[ -3 -37  -6  -3 -35]: -6
[ -7 -29  -3 -11 -15]: -11
[  8  15 -27   4 -18]: 4
[-19  12 -33 -21  21]: -19
[ 30 -29  23 -16   2]: 2
[-36  -1  -7  14  15]: -1
[-8 28 19 27 -4]: 19
[  5  11   6  34 -22]: 6
---
[[  6 -29  -2  -7  -1]
 [ -8  -7 -11   5 -25]] ans = 6, 5

[  0  -2  10  29  -9 -31] ans = 29, 10

[  4  34  36  -1  17 -10  14] ans = 36, 34

[  5  -3 -27  -7] ans = 5, -3

[ -5 -12  -1 -16  11  32] ans = 32, 11

[-15 -23  -7  32  26] ans = 32, 26

[-15   9  34   6] ans = 34, 9
---
[[ 1.34 -0.79 -0.21 -0.56 -0.77 -1.58 -0.64]
 [ 0.01 -0.57 -1.25  0.06 -0.36 -0.68 -1.15]] | 1.34, 0.06

[ 0.042  0.175  0.133  0.037  0.007 -0.002 -0.132] | 0.175, 0.133

[ 0.38 -0.74  1.06  0.82 -1.14 -0.92 -0.43] | 1.06, 0.82

[[-12.282 -12.535 -10.376 -10.920 -14.940 -15.966]
 [-12.676 -10.067  -9.454  -4.192  15.505  -6.807]
 [ 10.610 -18.420 -18.024 -14.810  -1.962 -16.837]] | 15.505, 10.610

[[-10.435  -5.123  12.326  -1.960   5.027]
 [ 13.307  11.386   0.260   4.486  -5.696]
 [  4.605  -3.233  -5.976  -5.838 -15.545]] | 13.307, 12.326

[-1.849  0.801  1.202 -1.748  1.642  1.105] | 1.642, 1.202

[[-10.88  -4.55  -5.02  13.00   6.60 -11.10  -0.90]
 [ -8.94  -9.33  -7.63 -16.21 -12.77  -0.60  -3.75]
 [ -4.21  -6.26  -1.35   7.21 -13.67   2.06  -2.05]] | 13.00, 7.21

[[ -47.1 -115.0  -40.6  -93.2  -67.8  -31.5]
 [-187.6  132.0  -98.6  -54.0  -92.1  -61.0]
 [ -33.5  -65.1 -120.4 -156.2  -66.3    5.5]] | 132.0, 5.5
---
29,32,23,-5,32
9,16,16,-4,16
--> 32

27,21,11,26,24
28,23,11,21,26
35,34,26,13,37
--> 23

-27,-22,-27,-11,25,34
-26,-22,-27,-12,24,34
-26,-21,-27,-12,24,34
--> -22

12,32,27,20,18,29
14,31,27,22,18,30
--> 32

22,-34,23,-5
-3,-11,2,-10
--> -34

11,22,4,6,27
18,33,2,11,33
--> 22

-3,-20,25,5
30,28,0,-23
--> -20

-4,-10,-3,9,-5,-24,-4
8,3,2,-20,8,36,-14
--> -10

-21,-1,36,-10,32,28
-17,-1,33,-9,33,23
--> -1

-11,31,-10,14,-29
-26,18,-13,-29,12
-20,29,-7,-7,-19
--> 18
---
Input:
array([[ 0.025,  0.084,  0.032,  0.125, -0.159,  0.106],
       [-0.001, -0.115,  0.014,  0.033, -0.052,  0.047],
       [-0.057,  0.034, -0.005,  0.156, -0.023,  0.179],
       [ 0.099, -0.202,  0.033, -0.007,  0.037,  0.049],
       [ 0.044, -0.095,  0.013,  0.068,  0.052,  0.160]])
Output: 0.052

Input:
array([[-0.779, -1.248, -0.255, -2.666,  0.040, -1.319],
       [-0.885, -1.255, -0.010, -0.329, -0.828, -1.262],
       [-0.768, -0.503, -1.073, -2.748, -1.144, -0.809],
       [-0.983, -1.038, -0.033, -0.327, -0.678, -1.454],
       [-0.716, -0.978, -1.195, -1.690, -1.130, -0.657],
       [-0.936, -0.924, -0.749,  0.615, -0.982, -0.776],
       [-0.661, -0.777, -2.398, -0.918, -0.272,  0.063],
       [-1.141, -0.604, -2.220,  0.420, -2.445, -0.931],
       [-0.658, -0.092,  1.091, -1.820,  1.661, -0.507],
       [-0.852, -1.217, -0.922, -1.273, -0.384, -0.982],
       [-0.976, -0.880,  0.316,  1.028, -0.617, -1.224],
       [-0.837, -1.356,  0.127, -2.069, -0.178, -0.828]])
Output: -0.178

Input:
array([[-0.382, -0.907, -0.155, -0.557,  0.550,  0.518, -0.135,  1.084,
         0.644,  0.903, -0.474,  0.997,  0.544],
       [-0.593, -0.242, -0.761,  0.110, -0.995, -0.900, -0.369, -0.190,
        -0.084, -0.532, -1.067, -0.471, -0.451],
       [ 0.629,  0.379, -0.283,  1.150, -0.199, -0.389, -0.075,  0.236,
         1.150, -0.092,  0.393,  0.361,  0.156],
       [-0.708, -1.180, -0.254, -1.049,  0.442,  0.680, -0.246, -0.743,
        -0.354, -0.489, -0.563, -0.604, -0.282],
       [ 0.689, -1.371, -0.139, -0.325, -1.410, -1.264, -0.685, -0.055,
         0.104, -0.625, -1.624, -1.120, -1.532],
       [-1.111, -0.369, -1.091,  0.442,  0.228,  0.195,  0.033, -0.119,
         0.632,  0.769,  1.046, -0.294, -0.103],
       [ 0.541, -0.745,  0.243, -0.815,  0.027, -0.032, -0.296,  0.975,
         0.358,  0.677, -1.436,  0.475,  0.067],
       [ 0.813, -0.030,  0.654, -0.350, -0.039,  0.077,  0.032,  1.206,
         0.377,  1.055, -0.732,  0.685,  0.225],
       [ 0.475,  0.016,  0.363, -0.091, -0.474,  0.075, -0.083,  0.436,
         0.514,  0.697, -0.610, -0.025, -0.155],
       [ 0.029,  0.467, -0.033,  0.308, -0.390, -0.396,  0.132, -0.393,
        -0.887, -1.186, -0.633, -0.397, -0.151],
       [-0.757, -1.168, -0.148, -0.980, -0.239,  0.399, -0.374, -1.216,
        -1.209, -2.095, -1.288, -1.014, -0.618],
       [-0.153,  0.579, -0.713,  0.799,  2.158,  1.029,  0.270,  0.273,
         1.506,  0.572,  1.699,  1.655,  1.738]])
Output: 1.655

Input:
array([[ -55.461,  -47.569,  -55.726,  -95.143,  -49.653,   62.100,
         -60.606,   71.077,  -17.456,   85.589],
       [  -3.957,   -9.493,   -8.256,   27.705,   -8.409,  -89.939,
          -2.483,  -95.733,  -32.183,  -97.199],
       [ -28.224,  -27.686,   78.221, -121.792,  -18.866,   63.279,
          22.099,   51.958,   11.557, -153.937],
       [ -63.603,  -53.560,  -75.772, -104.005,  -57.208,   76.734,
         -75.782,   89.484,  -19.369,  130.947],
       [ -11.721,  -15.261,   -3.240,   -1.059,  -13.622,  -57.896,
          -5.433,  -62.859,  -25.847,  -85.620],
       [ -30.251,  -29.046,   16.415,  -76.177,  -25.432,   24.338,
          -8.806,   20.474,   -8.129,  -68.071],
       [ -27.342,  -26.570, -120.408,   48.188,  -34.607,  -88.817,
         -72.130,  -77.510,  -56.129,  104.708],
       [   1.225,   -5.891,   95.091,  -42.904,    3.870,  -31.353,
          50.428,  -49.941,   -0.337, -244.967],
       [   7.259,   -1.242,   20.178,   39.228,    2.066, -109.487,
          18.815, -120.573,  -29.272, -160.758],
       [ -13.106,  -16.464,   72.549,  -69.230,   -8.376,    3.956,
          29.799,   -9.452,    0.605, -181.857],
       [ -31.755,  -29.764, -154.437,   62.879,  -40.612,  -98.244,
         -91.415,  -82.235,  -64.997,  159.697],
       [ -29.727,  -28.593,  -11.355,  -51.146,  -27.342,    1.615,
         -21.704,    0.842,  -17.831,  -32.848]])
Output: -17.831

Input:
array([[-0.530,  0.342, -2.950,  0.351, -1.006, -2.638,  2.921, -2.691,
        -0.074, -0.215,  1.370,  1.657,  1.697,  0.656, -1.925,  1.837],
       [-2.347, -2.437, -1.050, -0.838, -0.754,  2.438,  1.850, -1.129,
        -1.744,  0.919, -1.298,  0.004,  0.052,  0.555, -1.132, -1.661],
       [ 1.927,  2.543,  1.460,  0.372, -0.371, -1.987, -1.087,  1.339,
         1.288, -1.763,  1.850,  0.275,  0.254, -1.109,  0.801,  2.737],
       [ 1.600,  2.015,  1.295,  0.098, -0.407, -1.777, -1.303,  1.179,
         0.957, -1.596,  1.222, -0.143, -0.171, -1.118,  0.663,  1.929],
       [-2.542, -2.406, -2.121, -0.673, -0.902,  1.602,  2.360, -2.085,
        -1.739,  0.853, -0.979,  0.428,  0.472,  0.706, -1.767, -1.293],
       [ 1.626,  2.261,  2.001,  0.417, -0.291,  1.700,  0.863,  1.765,
         1.114,  0.009,  1.862,  0.678,  0.685, -0.016,  0.988,  2.703]])
Output: 0.988

Input:
array([[ 0.00,  0.00, -0.18,  0.01,  0.11,  0.06,  0.16, -0.04, -0.04,
        -0.05, -0.02, -0.05],
       [ 0.02, -0.08,  0.05,  0.03, -0.07,  0.04, -0.10,  0.01,  0.01,
         0.07, -0.06,  0.10],
       [ 0.02, -0.08,  0.09,  0.02, -0.09,  0.03, -0.13,  0.01,  0.01,
         0.08, -0.06,  0.10],
       [ 0.02, -0.08,  0.08,  0.02, -0.09,  0.03, -0.13,  0.01,  0.01,
         0.08, -0.06,  0.10],
       [-0.01,  0.01,  0.18, -0.07, -0.08, -0.09, -0.14,  0.00,  0.01,
         0.02,  0.02, -0.01],
       [ 0.00, -0.01, -0.19,  0.03,  0.10,  0.07,  0.15, -0.03, -0.03,
        -0.05, -0.02, -0.03],
       [-0.02, -0.02,  0.16, -0.02, -0.12, -0.07, -0.17,  0.02,  0.02,
         0.04,  0.00,  0.03],
       [ 0.00,  0.00, -0.19,  0.02,  0.10,  0.06,  0.16, -0.03, -0.04,
        -0.05, -0.02, -0.04],
       [ 0.00, -0.01, -0.19,  0.03,  0.09,  0.07,  0.15, -0.03, -0.03,
        -0.04, -0.03, -0.02],
       [-0.01,  0.00,  0.18, -0.06, -0.10, -0.08, -0.16,  0.01,  0.01,
         0.02,  0.01,  0.00]])
Output: 0.01
---
[[ -6 -26 -20 -31 -23   5]
 [-37  31 -22  29  -3 -17]
 [ 26   9  26  33  30   6]] -> -6

[ 4 -2 35 25] -> 4

[[-18   3 -24 -27  19]
 [-12 -23 -22  25 -11]
 [ 23 -18  20  22 -12]] -> -18

[[-31 -11   1 -20   9]
 [ 28  33  15  27  -2]
 [ -7  -9   5 -19  20]] -> -31

[[ 32  19 -27 -31  -7]
 [ 28  21 -18 -24  -5]] -> 32

[ -5   4  29 -21] -> -5
